How the points are linked:
FC: θ>ZP, π>MF, φ>HD
FR: θ>BH, π>QP, φ>QL
BT: θ>LF, π>MM, φ>BQ
ZZ: θ>NQ, π>BG, φ>PR
HL: θ>HM, π>CC, φ>BP
DM: θ>ZR, π>RZ, φ>MJ
CG: θ>SF, π>DH, φ>CD
JB: θ>DM, π>LG, φ>NT
QP: θ>TC, π>PF, φ>FR
ZG: θ>ZL, π>QL, φ>DL
SQ: θ>PH, π>QT, φ>ZL
PH: θ>ZL, π>PR, φ>LL
QL: θ>BS, π>FR, φ>SJ
TC: θ>FR, π>CC, φ>BH
TZ: θ>GL, π>QC, φ>PF
RZ: θ>JB, π>RC, φ>DM
HM: θ>BP, π>TH, φ>QP
FL: θ>HC, π>GQ, φ>CM
HZ: θ>RF, π>MD, φ>ZR
HB: θ>HD, π>FL, φ>JT
GG: θ>ZZ, π>NL, φ>JG
GM: θ>PB, π>LB, φ>NL
TH: θ>JD, π>LL, φ>CC
GQ: θ>MM, π>NT, φ>FL
BG: θ>GQ, π>BQ, φ>RZ
NF: θ>ZQ, π>ZS, φ>RZ
NM: θ>HG, π>TQ, φ>FT
DD: θ>PF, π>GL, φ>MD
HC: θ>CM, π>MM, φ>FF
PQ: θ>HL, π>JD, φ>QP
BP: θ>QP, π>HL, φ>TC
BQ: θ>JN, π>HC, φ>NQ
PB: θ>NL, π>LB, φ>BG
NQ: θ>NM, π>BQ, φ>FT
NL: θ>BG, π>GM, φ>GG
SB: θ>HZ, π>PF, φ>RF
JD: θ>GD, π>DT, φ>PQ
LF: θ>MJ, π>FF, φ>LB
QH: θ>DL, π>BS, φ>QC
ZQ: θ>HR, π>BZ, φ>JC
LB: θ>NL, π>LF, φ>NL
JG: θ>PR, π>GG, φ>JN
DT: θ>TH, π>QT, φ>BH
RC: θ>LG, π>MD, φ>RZ
HH: θ>RC, π>JT, φ>LG
ZL: θ>LL, π>SQ, φ>ZZ
JT: θ>JC, π>HB, φ>HH
PR: θ>JN, π>NT, φ>QN
GD: θ>TQ, π>CD, φ>NQ
ZS: θ>GJ, π>HD, φ>NF
FD: θ>GD, π>SF, φ>TQ
GP: θ>GP, π>GD, φ>HG
LG: θ>RZ, π>HH, φ>JB
SJ: θ>ZS, π>ZP, φ>GJ
JN: θ>QN, π>JG, φ>NL
NT: θ>FF, π>JB, φ>GQ
QN: θ>DH, π>JR, φ>FQ
DL: θ>QC, π>DD, φ>GL
RF: θ>ZR, π>BH, φ>MF
JC: θ>RC, π>PC, φ>RC
BZ: θ>FC, π>HM, φ>ZP
FF: θ>BT, π>HC, φ>LF
MM: θ>FL, π>MJ, φ>HC
HR: θ>HB, π>NF, φ>PC
ZR: θ>MF, π>HZ, φ>ZQ
QC: θ>GL, π>QH, φ>TZ
TQ: θ>GP, π>FD, φ>NM
ZP: θ>HD, π>BZ, φ>SJ
DH: θ>FQ, π>JN, φ>SF
LL: θ>DT, π>ZL, φ>BS
CD: θ>FD, π>CG, φ>FD
CM: θ>FF, π>FL, φ>BT
MF: θ>BZ, π>RF, φ>FC
HD: θ>MM, π>FC, φ>GJ
QT: θ>CH, π>CG, φ>JG
BS: θ>ZG, π>BH, φ>QH
MJ: θ>HD, π>DM, φ>MM
CH: θ>SQ, π>PH, φ>PH
CC: θ>PQ, π>TH, φ>FT
FT: θ>JR, π>QT, φ>DJ
HG: θ>FT, π>GP, φ>JR
PF: θ>MD, π>RF, φ>SB
DJ: θ>PB, π>FT, φ>CH
SF: θ>CD, π>BG, φ>FD
JR: θ>DJ, π>HG, φ>QT
GL: θ>TZ, π>TZ, φ>DD
MD: θ>SB, π>DD, φ>LL
GJ: θ>NF, π>SJ, φ>ZQ
PC: θ>LG, π>HR, φ>JC
BH: θ>QL, π>TC, φ>BS
FQ: θ>QT, π>QN, φ>SF

The rows follow the links: the fewer symbols apart two points are, the more alike their rows tend to be.

Each row is also shifted at random along 3 hidden directions that mean nothing.

Some points, each with a row of numbers:
NT: [ 45   3  -2   6  -3   2  11  -2   1 -24  13  -9  -4 -25   8  -7   4  21  -3  18   2  -9  -7 -16 -16 -16  -2  -4   1  18  17  -2  23  12  27   0  -5  31   0 -15   2  -5  -2   6  -2  -2]
HZ: [  0   5 -14  -8  12 -23   6   9   2  13  18  13  32  -6   3 -12   5  13  -3 -19  -6  -2  -2   0   7 -14  20 -10  17 -23 -22  10 -26   9   7 -21  17  -8  16   5  -3  16 -14 -15 -11 -23]
RZ: [-35   3 -11   8   2  19  19  13 -14  -5  27 -19  12 -18   0   3  -8  41 -13  10  -8  -4 -23  18   7 -11   8 -12   1  -2 -24  15 -29 -23  24  -2 -15  17   5 -17  -3  -4 -43  -3 -11   3]
PC: [-10   5 -14   2   7  15   2   7 -25   7   7 -23   9  -6  -5   5  -8  25  -8   5   1  15 -29  30   3   3   6 -12   9  -3 -25  13 -26 -23  10   7 -22  11   3 -14 -10  -5 -29 -21 -12   7]
LG: [  1   7 -11   5   5   7  12  15  -7  -2   8 -24   9 -22  -8  18 -11  34  -3  11  -1   7 -31  10   2  -4   9 -11  16 -12 -11  19  -6 -18  11  19 -24  11  10 -17   1  -2 -27  12 -12 -10]
SB: [ 24   7 -19 -18  13 -23   4   1   3  11  11  16  35  -5  -1 -10   4   6   5 -21   3   2   7   0  10 -11  22  -8   9 -24 -14   9 -13  17   1 -18  21 -10  14  12  -9  14  -7 -14 -14 -21]
DT: [-51  -7  11 -26   8 -13 -17  -6   9 -23 -17   1 -15  15  -6  -5   8  -7   6  -9   7   5  -9  -5   3   2 -22   6  -3   0   9  -4   2  -3 -14  13 -12  -4   5  15 -11  -1   9   3   8 -23]
NM: [-49  10   6   0  -6  19   1  24   0  10  -7 -15 -11   0   5   4   4  -9   7   5   4  11 -10 -10 -12  22  28  13   8   1  -1   4  -7  -3  -2 -16   9 -17 -20   1   4 -18  15  28  -4   6]
CG: [-41  -9 -27   0  -8  -8   3  -2   4  17  21   1  -7 -14   4  -7   3 -34   8   5   2  -1  17  -5 -21  19   4   0  -3  14  -8  10  -7  11 -12   3   3  20   5  -8  10  -5   4 -39  -9  12]
HR: [ 50   0 -11  11   4  18 -11  -2 -17  15   0 -17  -4 -14 -12  14 -12  10  -8  -4   0  16 -13  27  -1  -4   5 -10  12  -3 -15  -8  -7 -25   0   5 -18  12  -3  -5  -6   1 -25 -18  -1   9]
QL: [-42  -6   2  -1  -2 -20   2   0  11  -8  26  -8  -3  31  -7  -2  20  19  -6 -24  -4  -6  16  17   7  22 -31 -10  -8   4 -24   4 -25 -10  -1   2   2   0  12  13 -19 -14   4  -9   8  -2]
QH: [ 11  11  10   0 -22  -2   1  -4   1  -1   6   6  28  42 -20   2   5  12  10  -4   6   3  22  16  13  19  -6 -12   0   2  -2   5  16  10 -26   9   5  -8   9  -3 -20  -1  14  -3   3   5]
BS: [  5   4  10   0  -1 -34   8   5   6  -7   8  -3  18  32 -14  19  30  28   9 -14   1   8  -3  27   3  45 -18  -7   4   1 -11  13  -2  15 -11   7  -4   1  22   0 -13 -14  22   9   4 -22]
SQ: [ -3  15  11  -9   1 -24 -18 -15 -12  -9 -19   0  -5   3   4   8  24  16  11   8  -1  10 -19  21 -27  22  -4  -3  10  -3  16 -17   4  27   4 -13  -2  23   7   5 -12  -2  33 -10   0 -14]
DH: [-57  -8   2  22  -9 -12  10   2  10   4  -4  15 -12 -10  -2  27  -9 -31   2  34  -2   1  -7 -25   1   6   0  19  16  17  22  15  23   3  -8  24 -10   8  10 -23  26   7  -9   6 -10  -4]
TQ: [-30   6   9  17 -19  17   7  10  19   7  -1 -16 -22  -7  -8  16  -7 -29   5  -1   3   8   9 -31 -15  11  26   3  18   0   5   8  14 -15 -18   6  11 -15 -17  -3  10 -14  16  39  -2   2]
ZS: [ 43 -10  31  42  -5   2 -17  -6  -5   9 -11  -4 -27   2 -16  31 -11 -13 -23  -8  -2   4 -10   5   4 -15 -24  -3  17   2  -1 -24  15 -31 -12   9  -3 -14   1   2   1   6 -18   7  15   9]
GP: [ -8  12   7   0  -2  11   2  23   5  15 -14 -14 -11  -4   3  16  12 -14   9   0   5  19 -13  -6 -14  30  31   8  14  -3  -1   5  -9   4  -8 -14   8 -17 -16  -1   5 -20  25  35  -6  -4]
MM: [ 32  -1  11  14  -3   3   7  25  -4 -17  16   1  -7 -10  17 -14  13  19  -5  12   6  -9  -1 -12  -7 -10 -17  15   0  24   6 -13  11  13  31 -12  -5   8   0  -8   0 -13   0   0   5   5]
QP: [-29 -19  -8 -37  25 -11   5  13  10  -6   0   2   8  21  -1 -17  15  -3   3 -24   4  -1  -3   5  23   9 -20   6 -14  -2 -21  17 -21  -5 -11  11  -6 -13  14  17  -9   0 -10 -11   6 -13]
CC: [-46 -14   6 -35  16  16 -10   6  10 -22 -21   2 -13  11  -3 -17 -12 -20   2   0   8   2  -9 -18  16 -17 -19  14 -14  -6  11  -6   0 -14 -15  20 -10 -21  -5  17  -4   7  -7  17  12  -3]
MF: [ 56  -2  -7   4  22 -41  -2  17  -4  27  -1  19  15 -11   4  10  23  -5 -10 -20  -2   7 -20   3   3   1  10   9  22 -17 -20  -1 -29  14   2 -19  14 -17  18   4   1   8 -10 -12  -8 -28]
NF: [ 32  -3  13  31   2   0 -13   7 -19  12 -10  -5 -11  -1  -7  33  -2   9 -16   2  -8  15 -26  23   5   2 -12   6  18   1 -14  -7 -11 -24  -1   5 -18  -8   8  -5   1  -7 -20  -4   0   2]
HG: [ 18  15   8  -4  -4  21 -17  -2   0  16 -22 -13 -26 -11  -1   2  -2 -23  15 -12   6  10   3 -11 -23  14  34  -2   8 -13  13  -9   6   0 -17 -20  13 -10 -32  18   3 -10  33  26  -1   3]
MJ: [ -5  -5   3  16  -9   5  13  19 -15 -14  34  -1   2 -16  22 -22   7  33 -16   8   0 -14   2  -1  -2 -19 -19   7  -9  20 -14  -7 -19   0  43 -25  -4   7  -1  -6  -5 -15 -18 -19   4  18]
PR: [-33  -2  11  10  -3  -8  -1 -28  -1  -7 -14   9  -8 -14   7  13  -8  -6   2  31 -10 -10  -2  -8 -15  -9   1   5  -1  13  33  -6  25  19   7   9  -9  22   2 -14  16  17  11   2  -3   0]
QC: [ 26  15  23   9 -23   2   2   5   5  -8  -9  18  32  43 -21  21  -9   3  10  11   1  11  13  -7  24   0   0  -2   9  -2  13   2  41   4 -25  18   0 -22   9 -14  -8   4   2  27   3  -3]
FT: [-34  15  10 -11   1  20  -8   9  -5   4 -32  -7 -16  -2   9   0   1 -13   8   4   4  11 -12  -4 -11  14  23  10  -1  -2  14  -5   1   2  -3 -15   5 -13 -28   3   4 -10  24  28  -2   2]

Start here and follow the symbols in turn, left to right. Where do you end up?
Answers are names.
[ -8 -17  -2 -30  21  -2  -9  12  12  -7 -19   8  -4  11   1  -8  -1 -21   1  -7   5   6 -15  -6  21  -8 -21  16 -10  -5  -3   0  -6  -9 -11  19 -12 -22   7  15  -1   5 -17   1   5 -10]
π φ π => TH
[-28  10  16 -13   2 -30 -15 -15  -4 -19 -11   0   5  17 -10   8  19  22   7   2   1   6 -21  13 -12  13 -11   3  20 -10  13 -11   5  14  -3   2  -6   5  14   4 -18   4  28  12   1 -23]
π π φ φ => ZZ
[ 22  10 -17  -1   4  13   4  -9  -9   3  14 -21   5 -22 -14  -3 -19  26  -5  -4  -3   5 -12  14  -5 -12  19 -24   9 -17 -16  12  -9 -20   4   7 -11  14   2  -6  -4   3 -26 -14 -10  -4]
π π => DD
[-16  -5  -2   3  -8  14  13  12  -6  -3   8  -1  -3 -10  30 -21  11   5   5  25   0 -17  -3  -7 -13   6   2  15 -20  22   8   4  -5  25  34 -19   3  16 -14 -12  16 -14  17  -3  -1  18]
π θ φ π => MM
[ 19  -4  -3   9  10 -11   0 -17   9   4  14  12   6 -16  -4 -10 -13   4 -12 -21  -2 -11  16 -15   3 -38  13 -16  16 -31 -10  -4 -15 -15   0 -18  26 -13   2  12  -9  25 -16  -4  -2 -16]
φ π φ => ZP
[ -7   4  -5  -5  -1  -3  -4 -39 -10   4 -10  -1  -1  -5  14 -10   3  -3   9  10  -7 -19  17  15 -21  11   9  -8 -22   8  22  -5   1  29  12 -13  12  33 -14   1  13   6  28 -13   1  11]
θ π θ => JN
[ 32 -11  18  33  -5   0 -12   9 -10   8  -2   6 -15  -2  -2  18   1  -3 -23  -1  -4   6 -18  -1   2 -12 -22  14  14  11  -4 -22  -4 -19   8  -6  -6 -18   5  -4  -6   0 -21  -3  13   7]
π φ => HD
[ 12 -13   7  22   8 -14 -15   9 -11  16  -2  18  -6   0   8   8   5  -4 -21 -11  -3   8 -12   7   9 -16 -14  19  14   0 -17 -19 -15 -11   5 -20   5 -24   9   2  -5   5 -22 -18   7   4]
θ π θ => FC
[-14  12  10   4  -3   8   3  17   3   7 -20 -17 -14 -16  12  10   8 -18   9   5   6   4 -14 -10 -14  30  27  18   1   8  12  -2   2  16   7 -13   9  -3 -20  -5  14 -19  28  32  -5  -3]
θ π φ => NM
[-46  14   5 -10   0   7  -7  19 -16  16 -24  -6   1  -1  14   5  13  -6  15  12   3  17 -30  15 -17  25  26  23   4  -3   5  -3 -17  14   6 -19  -6  -3 -14  -5   5 -11  30   7  -7   0]
φ θ => CH
[-11 -19   2 -12  12 -21   8   4  21 -11  15  -3  -2  19 -13  -2  21   5   0 -28   4  -6   3   9  10  18 -31  -8  -1  -3 -16  15 -18  -7 -13  14   0  -3  15  13 -11  -9   5  11  11 -18]
θ π π => CC
[-19  -7 -25   7 -13  -8  11   1  17  17  23  -1 -17 -15  -1   0   2 -41   4   1   3   1  23 -13 -24  19  12   3   4  13  -7  14   2   2 -17   6   8  11   0  -6   9 -10   3 -23 -12   5]
θ φ π => FD
[-44  -8 -12  21 -11   0   9  -7  17   5  16   1 -17 -18  -4   6 -11 -38   1  17   2  -8  21 -27 -12   4   6   0   8  11   8  10  13  -4 -17  18   1  11   0 -13  15  -2  -2  -6  -6   9]
θ φ => FD
[  9   8  10   3 -14 -22  -3 -18   7 -13  10  -3   9  31 -16   2  14  16   9 -17   2  -1  22  12  -6  25 -16 -20   4   1  -1  -9  10   8 -17   1   6   6   9   6 -23  -4  28   0   5 -11]
θ θ π π => SQ
[ 22  19   1  -4  -3 -12  -1  -6  10  -1  -3  17  35   0 -12   1  -8   9   3 -13  -4   5   5 -16  11 -19  25 -15  23 -28  -2   6   9   8  -9  -2  16 -17  17   5  -8  22 -12  12  -9 -24]
π θ => PF
[ 38 -12  26  37  -1  -2 -21  -7   1   8 -12   7 -26  -2  -8  23  -8 -14 -25 -12  -4   6   0  -9   8 -26 -21   9  17  -3  -2 -24  11 -29  -9  -2   2 -26   5   7  -1   9 -14   5  12   5]
θ π φ => HD
[ 30   3  -7   4 -10  18  -7 -10  29  10  -1 -17 -42 -26  -8  -5 -14 -55   5 -16   8   1  39 -33 -30   3  30  -9   9  -5  11  -6  21 -13 -35   1  19  -6 -26  16   9  -5  24  19   2   2]
φ φ => FT
[  4  -4  -8  10  -2  -7  -7 -23   6   7 -14   9 -15 -19  -2  13 -12 -42  10  25   3  -1   6 -14 -21   2  12   7   3   9  27  -1  31  21 -12  15  -5  22   0 -10  20  13  11 -12  -8  -4]
φ φ => SF
[-11   2 -11  11   3   0  14  15  -9  -3  33  -8  13 -19   6  -7  -1  42 -19   5  -6  -5 -16   1   4 -16   4  -9   8  -2 -14   9 -25 -13  31 -11  -4   8   5 -14  -2  -2 -32  -7  -9  -2]
π φ θ => ZR
